(36) [  0  28 -23  -8 -23 -17 -21  11   7  16 -40   5   9  28  -8  38  15  -6
  20 -10]
(47) [ -7  -2  13  -9  13   4  10   4 -14  18   8  25 -24 -12  48 -23 -32  -2
  32  41]
(49) [ 41  15  18 -22  -1 -11 -12  -5   3 -38  14   3 -14 -40  26   4 -26 -36
 -12   1]
(49) [ 36 -17 -30  26 -41 -10  11 -10   1  35 -31  15  67 -41  19   8 -16  -7
  21  -5]
(37) [  3  -9 -17 -33   5 -10   4  -6 -11 -36  -3 -29  10  26 -21 -20  -9  28
  15  22]
(49) [ 13 -12   8  23  12  -7 -18   0 -10   1   5   2  -3  -8   8  18  17  -5
   8   2]
(43) [ 14  22  23  -9   7  -7 -22   6  -9 -24  12  -6 -28  -6   7  18 -25 -39
   3   7]
(36) [-49  55  -9 -31 -15   8   9  22  13  43 -35  38 -29  43  15   7 -12  -4
  23   8]
(49) [-16  10 -12 -25 -21  34  15  -3  32  14  19 -36   1   3 -16 -31  13   5
 -31 -13]
(47) [-11   7 -11  14  -7   9  13  -3  -3  15 -15   6  27  11 -21   7   2   1
   6  -6]
(37) [ -4  37  17 -50   7 -12  23   3   0 -39  -8  39 -28  -5  20 -19 -57 -12
  -7  11]
(49) [ 14 -10 -11 -13 -16 -12 -19   6  10  12  -2 -14  -9  -6  25  -1   3   3
  10   6]
(43) [ -1  52 -13 -19 -25  43   0  -2   1  29  -1 -27  21   8  -6   8  -9 -43
  34  26]
(47) [ 12  35  17 -38  15  14   8  -6   4 -18  12  26 -25 -23  38 -11  -7 -19
   3  24]
(47) [-10  -6  18   6  12   4  -4   7 -10   8  16   1 -27  -2  17  -8 -19  -9
  10  16]
(43) [-19  18 -20  -5 -12  27  13  -1 -12  30 -11 -16  26  26 -13  -7 -12  -3
  42  32]
(36) [ 14  30 -20  -4 -28  40  -7  -9  16  24   6 -42  35  -4 -19  13  32 -28
   5  -2]
(47) [ 72 -14   1  49  22  38  27 -51 -33 -30  24   0  99 -76 -13   6  27 -26
  12  20]
(43) [  6   4   7   5   5   1 -33   9 -27   2  11 -37 -14  18   0  17 -17 -27
  45  37]
(47) [ 20 -34   3  -3  11 -11   9  -5 -17  12   7  23  -4 -36  64 -32 -26  15
  37  46]
(43) [  5 -22 -19 -15  -1   1  14 -12  -3 -22   4 -29  25   8 -22 -27   2  31
  -1   8]
(49) [ -5   7  14   2  36  -6   7  -6 -27 -42  -1  15  -2  19 -25   8  -2   6
   5  11]
(43) [-15 -59   0  41  20 -38 -26  15 -25  16  -8  -1 -17  28   4  10  11  40
  27   9]
(43) [  6  32   4 -31 -10 -35 -10  11  -1 -48 -24   7 -14  19 -20  21 -45 -20
 -11 -17]
(37) [-16  25  11 -13 -20  -7   8  13  32   9 -10  31 -28 -10  11   2 -21 -16
 -43 -41]
(37) [-23   2  12 -28  -9 -29 -31  27  19 -19   6 -28 -64  35 -11   2 -20   0
 -31 -26]
(49) [-33  36  26  11  15  11  31   5 -14   1 -10  52  -9   7  -8   5 -43 -25
  -2  -2]
(47) [ 33 -31  -6  15   6  -3  -9 -15   1 -16  13 -19  24 -24  -3   1  37  13
 -11  -7]
(47) [ 16  29  13 -25  18  23  -8 -11 -22 -51  28 -44   0   9 -30   1 -14 -32
  14  31]
(36) [-11 -24   1   5  -2  16   2   2   5  25  23 -23 -10  -5  13 -27   2  11
   0  11]
(37) [-19  18  -9   0 -18  -3 -15  16  -3  22 -17 -14  -6  33 -14  19 -16 -14
  22   2]
(49) [-17  14   6  10 -25  18  13   8  22  41   2  14  -6 -17  12  -6 -20 -23
 -20 -22]
(36) [  6 -22  15  22  17   5   5  -7   0  -2  20   9  -3 -24   9  -7  15   5
 -19  -7]
(37) [-18  -4 -18 -32 -21 -34 -24  20   4 -26 -16 -51 -19  59 -43   1 -26  18
  -3 -13]
(47) [  0 -30 -11  30  -9 -11  -3   1  -3  13  -7 -11  22   3 -17   6   7  14
  -3 -16]
(43) [-19 -15  -5 -18  -1  33  16  -3  10  23  29 -29 -10   0  13 -48   4  20
   2  25]
(37) [ 38 -24   2  17  10 -45 -34  -1  -4 -33 -11   8  -1 -13   4  37  31   8
 -11 -23]
(36) [  8  22  -4   9  -7  16  -1  -6  12   9  -5   6  18 -10  -8  21  31 -16
 -11 -18]
(43) [ -5 -41 -18   7   0  16   2  -6   2  24  18 -38  12   5   2 -30  30  37
  11  18]
(36) [ 16 -31  26   9  41 -28  -3  -5 -22 -41  13  28 -23 -18  22  -5  -5  16
  -3  11]
(36) [  5 -33   5  14   2  -4   9  -5 -15 -19  17 -26  13  -8 -18 -22 -35   4
  -6   3]
(43) [ -4   6   9  -8  -8 -23 -28  19  11   2  -4  -1 -41   9  13  17  -9 -12
  -8 -15]
(37) [-20 -23  15   9   3   5 -14  11   8   4  32 -40 -34  12 -13 -15  -3   2
 -24 -11]
(36) [  1  -6   4  13   0  -5  12  -4   6  -9  -2  15  10 -12 -11   1   0   3
 -28 -26]
(37) [-13   0  12 -34  16  29  29  -9  14 -11  33  -1 -23 -14  18 -52   0  17
 -23  15]
(47) [ 29  23  26  -6  22  23  -8 -16  -1 -40  35 -13  -7 -29  -4   9  20 -34
 -22   0]
(36) [ 34 -60  -2  14  12 -39 -31  -2   4 -17   9 -10 -12 -21  24   3  41  36
 -14 -12]
(49) [-38  32  -7  -8 -31  20  57   2  16  26 -24  35  25   1 -17 -25 -57  -9
 -20 -22]
(49) [-15 -13  -3  42  14  -3   9  -2 -23  17 -18  23  26  15 -18  17  11  14
  20   2]
(37) [ 24 -18 -37   1 -12  -9  18 -20  -3 -15 -25  -6  67  -2 -26  -4  20  33
   6  -5]
[  6 -31   4  53  18  -3 -13  -5 -15  10   4   0  18  -2 -15  24  40   9
   1 -11] : (49)
[ 51 -18  -4  29 -20 -11 -27  -4   0  26  -2   2  21 -53  44  25   7 -28
  19   2] : (49)
[ 5  5 -9 -6 -3  0 -4 -2  9  7 -8  5  4  0  7  6 24  8  1 -3] : (37)
[-15  35  -7 -36  -7  39  21  -6  10   8  10 -14   3   8  -3 -25  -6  -9
   7  21] : (49)
[-19   5  34   1  -2 -22 -20  26  28  11   9  30 -75 -11  34   9 -14 -18
 -47 -41] : (47)
[ -9  15  -2 -21 -12  59  20 -10   9  19  39 -48   8  -9  -4 -41 -10 -18
   3  27] : (36)
[ -8  -1 -29 -10 -14   1 -17   4   6  18 -13 -33  10  35 -16   8  35  21
  20   5] : (37)
[-25   0  28 -17  27  32  12   1 -14  -5  45 -21 -40   5  11 -41 -30  -7
  10  42] : (37)
[-34  -6 -26  -7 -15 -14  24   7   6  18 -36  18  15  35 -17 -13  -8  41
   4 -10] : (43)
[-38  14   3  38 -25  31  27   8 -24  45  -3 -15  32  17 -37  -5 -78 -42
  27  10] : (37)
[  9   0 -18 -13   9 -24  18  -9 -28 -35 -33  20  36  18 -16   0 -24  22
  32  23] : (49)
[ 49  16  19   0   0  18 -13 -14   3 -18  29  -9   4 -56  24  10   3 -49
 -10   4] : (49)
[ 17 -12   4   9   4 -37 -10   4 -16 -16 -20  26   1  -7  14  17 -22  -1
  13   0] : (49)
[-24 -38   7  18 -11  17   5   4  31  17  37 -41 -17  -5 -21 -31  13  16
 -60 -41] : (37)
[-12   1  10   0 -14  -7  10   7  17  -4   1   6 -12  -7  -8  -8 -29  -8
 -38 -32] : (37)
[  6 -32  -2  38   3 -16 -24   6 -11  21  -3  -6   3   2   4  21  20   7
  15  -3] : (36)
[-76  41  12  21  -3  28  11  24  -9  44  -9   3 -22  63 -44  15 -30 -25
  10  -6] : (47)
[  3  14   5  10   6  14  -5  -2 -18   8   3  -4   8   1   0  13  -8 -24
  28  22] : (43)
[  2 -21 -11  12  -9 -12 -31   8  17  12   0 -27  -9  13  -9  18  46  16
 -16 -26] : (37)
[ 17 -45 -14  34 -21 -35  -7   0  18  -6 -15  -5  27 -14 -24  13  18  23
 -45 -59] : (36)
[ 24  -7  -6  -5   1  -9   6 -12  24 -10  -6  29  10 -32  20   1  44  20
 -32 -26] : (37)
[-25  10   2 -32  -1 -30 -18  26  -2  14 -21  20 -54  32  37  -1 -31   9
  31  23] : (49)

<74> [  6 -30 -43 -16  57  -8 -47  22  15 -18  -6 -45  -6 -53 -29   1   2   1
  -6  54]
<74> [-17 -98  57  11 -31  32  42 -13 -20  23  38  17  11 -27  14  42  24 -35
 -28 -38]
<70> [ 15  32  -4   5   1  -1   2 -10   2   3 -15  16  -7   4   6 -11   5 -13
 -12  -7]
<74> [-11 -17 -29 -22  10   0   1   9  -3   3  26 -22   0 -11  19  -9  -1   5
  -1   3]
<70> [ 40   5 -35 -27  21  -2  20  26  -1 -25  14 -31   8 -32 -20   9 -11   8
 -15  29]
<74> [ -3  12  -3  -6 -12   1  14   5  -2  -3   8  -1  11  18   8  -1  -9  18
  10  -2]
<63> [ -1  25   3   2 -20  19  23  -4 -26   4   0  10  11  -7  20   7  12  12
 -26  14]
<70> [-25 -26  16   4 -10   7   0   3 -10   3  11  -7   5   6  13   6   0   4
  10   2]
<63> [ 39   1  37  29  18 -28 -30   7  10 -26 -46  -2 -28 -21 -87  25 -11 -12
   8  17]
<67> [-28 -33  11  -7 -15 -22  -1   4  -5   8  28 -14 -19  16  -6  -1 -16  11
  31 -30]
<67> [-11  -3  47  14 -36 -19  13  16 -36 -13   6 -16 -21  13 -33  24 -23  26
  26   0]
<70> [-30 -37  14  -5 -29  -2  12  -7 -23  24  27   2  -7 -21 -13  23   9  27
 -12 -19]
<67> [ 14  21  21  29   5  23  -6 -18  -4   2 -37  28   3 -11  15   1  26 -36
 -32  16]
<74> [ 22  50 -60 -17  41 -28 -52  -4  60  -4 -41   9  15  -1 -67 -13  -8  54
  12  19]
<63> [-26 -54  -3   3  26   6 -39  -9  44  11  -5   5  20   6  -4  -2   7  -6
  20  -6]
<74> [ 10 -30  13  21  32  -2 -37  -9   3   1 -26  -1 -28 -47 -25   7  21 -45
 -25  15]
<74> [  7  -8  -6   1  18  -3 -19   2  11  -5 -12  -5   0 -18 -23   5   3   1
  -4  15]
<70> [ 21 -26 -16 -28  -2  -4  37  11  15  -4  38  -8  12   6  -2   4 -16  -1
   8 -32]
<70> [ 13 -17 -17 -21   0 -20   6  -3  20  10  16   5  -3 -14 -44  11  -6  21
  -1 -31]
<67> [  6  -8 -51 -32  25   7   4   7  25   0  21 -13  23  -4  21 -16  -1   5
  -1   2]
<67> [  5  10   9  -6 -18 -30   3  11  -1  -9   2  -7  -9   9 -60  18 -25  49
  25  -8]
<67> [ 13  11 -86 -50  36  -3  -4  11  36   1  22 -19  26 -14   6 -22  -4  30
  -5  10]
<63> [ 19  18  -6  -8  -3 -13  15  11 -26 -10   9 -17 -25 -17  -7   0  -8  -5
 -11   5]
<63> [ 15  16  20  25   7   7 -11 -13  -3  -1 -31  18 -11 -10   0  -1  15 -33
 -19   8]
<70> [ -3  -7   4   4   9   5  -6   7  10 -10  -3  -7   9  18  14  -7  -7  -9
  19   7]
<63> [ -7 -58  -1  16  45  17 -49 -10   8   8 -21  -7  -9 -69 -11  12  38 -42
 -39  35]
<67> [ -2 -18 -14  -6  14  -2 -12 -15  34  16   2  17   5   6   3 -12   7 -14
   3 -30]
<63> [-28 -14 -27 -28 -16  14  23   7  -9  12  40 -12  27   3  31   1   0  39
   0   0]
<74> [-26 -26  37   6 -54  15  54 -34 -32  46  43  40 -19  20  70  -8  21 -47
 -23 -85]
<70> [ 11  -7 -15 -14   3 -14   1   0  11   5   7   0  -4 -17 -35   9  -3  17
  -5 -12]
<63> [-28 -70  -7   9  36  35 -43 -11  10  17 -10  -2  20 -67   1  21  45 -14
 -41  42]
<67> [-27  22 -39 -12  10 -20 -35 -11 -11  23   0  -7 -33 -22   4 -23  12  18
 -13   3]
[  9  37 -39 -14  15   6  -4   8 -11  -7  -5 -14   5 -24   9  -8   7  17
 -23  39] : <67>
[ 27  26  18  26  16 -12 -16 -13   6  -6 -33  16 -35   8   4 -21   3 -61
  -3 -14] : <63>
[-13 -52   7 -12  -2  -6   8   3  36   3  29  -1  17  40   3  -3 -21  -3
  45 -45] : <70>
[  5   6   8  -4 -23  11  40  -7 -14   9  21  14   1  17  41  -7   2 -22
 -10 -31] : <70>
[ 11   7  18   2 -13 -19   3  12  10 -16  -9  -2   8  18 -56  21 -25  40
  29   0] : <63>
[-35 -13  44  16 -35 -21  -1   7 -45   2  12 -18 -40   8  -9  10 -13  12
  22  -8] : <67>
[-24  19 -27 -13   0  -4  -8  13 -41   0  15 -34 -22 -22  28 -13   3  17
 -12  34] : <67>
[-8  0 -6 -4 -5  9  6 -2 -5  6  7  1  8 -1 17 -1  6  4 -7  2] : <63>
[ 34  -6 -12  -4  21  19  10  -7  47  -4 -11  25  40   7  -2   1   6 -19
  -7 -10] : <67>
[  0 -35  26   3  -7  23  30  15  -9 -15  21 -13  19  16  36   7  -7 -28
  12   1] : <67>
[-27  20 -45 -47 -27   4  48  26 -20  -4  62 -34  25  44  65 -24 -29  49
  30  -5] : <74>
[-67 -51  38  11 -42   8  -4 -10 -48  31  23  -2 -10 -28  -3  33  20  38
 -14   1] : <70>
[  6  31 -27  -3  15  10 -11  -4  -6   2 -15   1   1 -22  15 -11  17  -2
 -28  28] : <67>
[ 19  36 -36 -41 -22 -27  53  28 -49 -12  54 -42 -36  -4  20 -15 -28  15
  -3 -12] : <63>
[ -9  17 -17   6  14  21 -12  -8 -19   8  -9  -1  -7 -23  49 -18  26 -28
 -34  27] : <67>
[ 19 -20  13   4   5  13  14  -4  29  -4  -3  17  25  15  -1   7  -1 -20
   6 -17] : <67>
[ 66  30 -43 -32  19 -13  34   8  27 -15  11   1   4  -4 -16 -10 -15 -14
 -12 -22] : <70>
[ -7 -30  -8 -19 -20 -32   1 -22  15  37  21  24 -17 -27 -70  23   5  43
 -11 -59] : <70>
[  2   4  15  25  16   6 -24 -21  24   7 -30  27  -6  19  20 -20  12 -48
   3 -16] : <63>
[-15 -40   6 -20 -24  21  43  24 -13  -9  44 -23  40   9  15  24 -14  33
  14   7] : <74>

<79> [-11 -11 -18  -1  14  29 -11  34   3   0  29 -21 -22  -2 -35  -6  18   0
   7  44]
<77> [ 42  34  46  24  58 -27 -30 -19 -16 -27 -21   1 -28 -13 -24 -14  31  33
  21 -34]
<73> [ 55  22  12   8 -48 -39  10 -45  31  20   7 -31   0 -27   1  12  -8 -15
  38 -14]
<73> [-13 -33  10  14 -12   5 -19   7  -9  -7   0 -23 -33  -1  -2  29  22  14
   9  -6]
<75> [  9  24 -15 -14 -46 -39 -10  14 -15  11   0 -18   5   3 -19  19  -4  -9
  55 -10]
<77> [-46 -19 -32  -1  20  36  13  -4  45  39  -8  36  41   5  46   5   9 -34
 -19  21]
<71> [ 32  13  16  12 -30 -23   9 -60  37  29 -13 -32 -17 -18  16  22  18 -30
  39  -7]
<75> [-10  22  10  -3   4 -19  -1 -33  -4  13 -43   4  -7  14  19  16  22 -23
  29 -20]
<71> [ 20 -27   8  31  14   4 -34  24  14  -9  31 -15 -14 -30 -22   9  19  38
   9  -3]
<71> [  8 -22   8  18   4   7 -19  12   4  -8  17 -20 -23 -14 -15  10  17  20
   6   3]
<77> [ 57  46  34  -4 -17 -40  30 -67   5  -3 -22  -1   6  -9  15 -18 -27 -11
  -2 -31]
<75> [ -3   2  -4 -22  26  41  35  15 -18 -28  23  11   0  14 -17 -53 -37   3
 -70  41]
<79> [-24 -32  12   1  -6  20  10 -10 -13 -11 -11  -4 -21  12  20  10  -1   2
 -32  -3]
<79> [  6 -12  17   3   0  19  14 -21   0  -9   3 -24 -36   0  -4  -5   5  -5
 -19  18]
<79> [ 27   4  22  -2 -19   7  26 -45   8  -2   3 -42 -44  -5  -8  -5   1 -20
  -5  21]
<77> [-36 -17 -12   9  46  32 -15  19  13   9  -4  20   3   4   8   1  30  -1
  -7  16]
<79> [ -6 -14  -2   0  15  34   1  13  -1  -8  22 -27 -37   0 -28 -10  15  -2
 -10  43]
<77> [ 29 -57  22  27 -20  22 -11  19  -3 -33  54 -48 -48 -29 -30   4  -7  47
 -32  13]
<71> [ 59  27  43   2 -11 -25  27 -54  -7 -22  -6 -14 -16 -11  -1 -24 -28   7
 -21 -22]
<75> [-10  38  -4 -38   5   3  38 -11 -31 -12 -21  19  10  32   1 -35 -32 -24
 -29  12]
<73> [ -8  26  -7 -10  41   4   5   9  -5  -3 -11  41  32  11   5 -29  -9  -1
 -18  -1]
<77> [-52  38 -43 -33   0 -22 -18  43 -31  21 -32  29  32  37  -6  15  14 -26
  57  -3]
<75> [-18 -17   4 -20 -26  23  18   5 -38 -22   5 -37 -51  23 -21   0  -7  -8
 -19  29]
<79> [ 16  19 -17 -17 -46  -7  14  -8  10  20  18 -47 -23  -2 -28   7   2 -35
  42  37]
<77> [-12  -8  -3 -11  -4  23  28 -16   6   2  -1   0  -2   9  14 -11 -13 -19
 -32  20]
<75> [  5 -12  11  38  26 -17 -26 -26  47  27 -22  34  36 -25  47  26  27   9
  16 -46]
<73> [  6  19  13 -16   8   3  15  -5 -32 -23  -6  -9 -25  16 -20 -22 -10  -1
 -15  10]
<71> [-28  24  -1 -36  -9   1  30 -13 -41 -10 -34   7  -8  40   7 -12 -17 -28
 -16   5]
<75> [  1   5  -7  -5 -21 -19   2   1   0   7  -5  12  26   1  13   7 -15  -1
   7 -19]
<71> [-33 -11 -29 -11  -2  19  10  12  15  20   0  21  30  10  21   2  -6 -20
 -11  16]
<77> [-68  -3 -62 -27 -20   3 -15  60  -9  31  -5  23  40  28   4  27   8 -26
  38  16]
<71> [ 30  15  12   5  -8 -17  10 -29  17   6  -2  -1   8 -13   8  -5  -9  -5
   3 -12]
<79> [ 29 -68  38  52 -28  14  -9 -49  49   7  18 -52 -51 -42  24  43  28  15
  -7 -10]
<73> [-37   4 -34 -11  16  -1 -11  42  -5  11  -6  50  56  14  14  -2  -9   2
  -1  -9]
<73> [ 10  -1  -5   3 -55 -42 -18   3  -3  13  -3 -19   4  -7   1  39   1   2
  50 -30]
<73> [  6  39  15 -30   0 -16  13   2 -60 -33 -18  -6 -24  29 -30 -25 -18   2
  -4  -3]
<71> [  1  23   6 -16  -2 -10  16 -14 -19  -7 -18   7   2  15   3 -12 -14 -10
  -7  -7]
<73> [-24 -26  -3  11  34  32  -7  12  10  -2   3  14  -1   0   9  -3  14   7
 -25  12]
<75> [ 11  49   0 -10  56   4   8 -10   6   2 -12  24  13   5 -12 -40   7 -15
   0  16]
<79> [-17  26 -21 -33 -37 -20  17   3 -22  11 -17   4  17  25   3   4 -20 -28
  19   0]
[-21 -16 -25   0   3  17 -18  42   2   6  22  -6  -1  -1 -20   8  14   4
  14  25] : <79>
[  5 -35  14  27  20  33   0 -21  36   5  14 -17 -26 -20  10   3  22   2
 -21  19] : <73>
[-35 -15 -20 -13 -13  12  -2  27 -16   2   0   2   2  17   0  11  -1  -6
  -1  11] : <79>
[  8   4  12  -2   4   5  13 -17  -2  -7  -4  -4 -10   2   2 -11  -6  -3
 -16   4] : <77>
[-11  14 -11  -4  13 -17 -11  20 -10   1 -13  39  41   7  11  -3 -10  10
   3 -26] : <79>
[ 24  10  15   9   4 -10  10 -33  20   5  -7   6   9 -12  16  -6  -5  -3
  -6 -14] : <77>
[-38 -53 -22  11 -48  -1 -21  24   8  20   3  -5  10  -1  27  54   9   4
  17 -16] : <79>
[ 41  17  16  33  18 -37 -21 -31  45  21 -10  22  35 -34  24   9  14  12
  30 -45] : <77>
[ 11 -12  14  21  17   8  -6 -20  24   5   1  -5 -11 -16   9   4  18   4
  -3  -2] : <73>
[-18   8 -13   1  -6 -13 -21   3   6  24 -17 -11  -9   5  -3  30  36 -20
  56   0] : <71>
[ -5  11   0 -12  -3  -4   3   5 -21  -8  -6  -4  -9  13 -11  -4  -3  -3
   4   3] : <77>
[ 71  50  31  15  27 -33   5 -46  26  -1  -3   5  11 -29  -6 -30  -5   6
  11 -21] : <79>
[ 21  84  -4 -29  47 -29  21  -7 -15  -4 -26  61  61  16  -1 -58 -33 -11
  -8 -16] : <73>
[ 39   3  46  -3  -3  -1  24 -28 -37 -48   3 -22 -42   2 -17 -30 -30  25
 -49  -8] : <71>
[-10 -17 -22   4 -25 -12 -30  46  -5   5  20  -7  10  -7 -16  25   6  17
  32  -5] : <77>
[ 37 -15  -5  24 -48 -17   1 -34  67  41  23 -25  15 -41  21  29   3 -16
  32  -3] : <73>
[ 27  34  16  -5  -9 -41 -15   3 -34 -18 -11 -11 -13   3 -28  -1  -1  15
  35 -26] : <77>
[ 17  -6  38  18  43  13   7 -31   0 -24 -11  12 -15  -6  13 -22   0  20
 -46 -15] : <79>
[ -4  -2   2  -1 -19 -18 -13   8 -18  -4  -7  -8  -8   5  -5  18   4   7
  21 -17] : <73>
[ -3  -5  13 -11   5  13  13   6 -33 -30   1  -2 -18  14 -10 -19 -19  14
 -38   4] : <71>
[ 40  42  10 -17  19 -19  37 -12 -10 -24   2  58  67  -1  15 -62 -73  19
 -65 -28] : <71>
[-47 -24 -24 -17   3  48  29   3  10  12   1   9   5  20  22  -7  -7 -31
 -40  41] : <77>
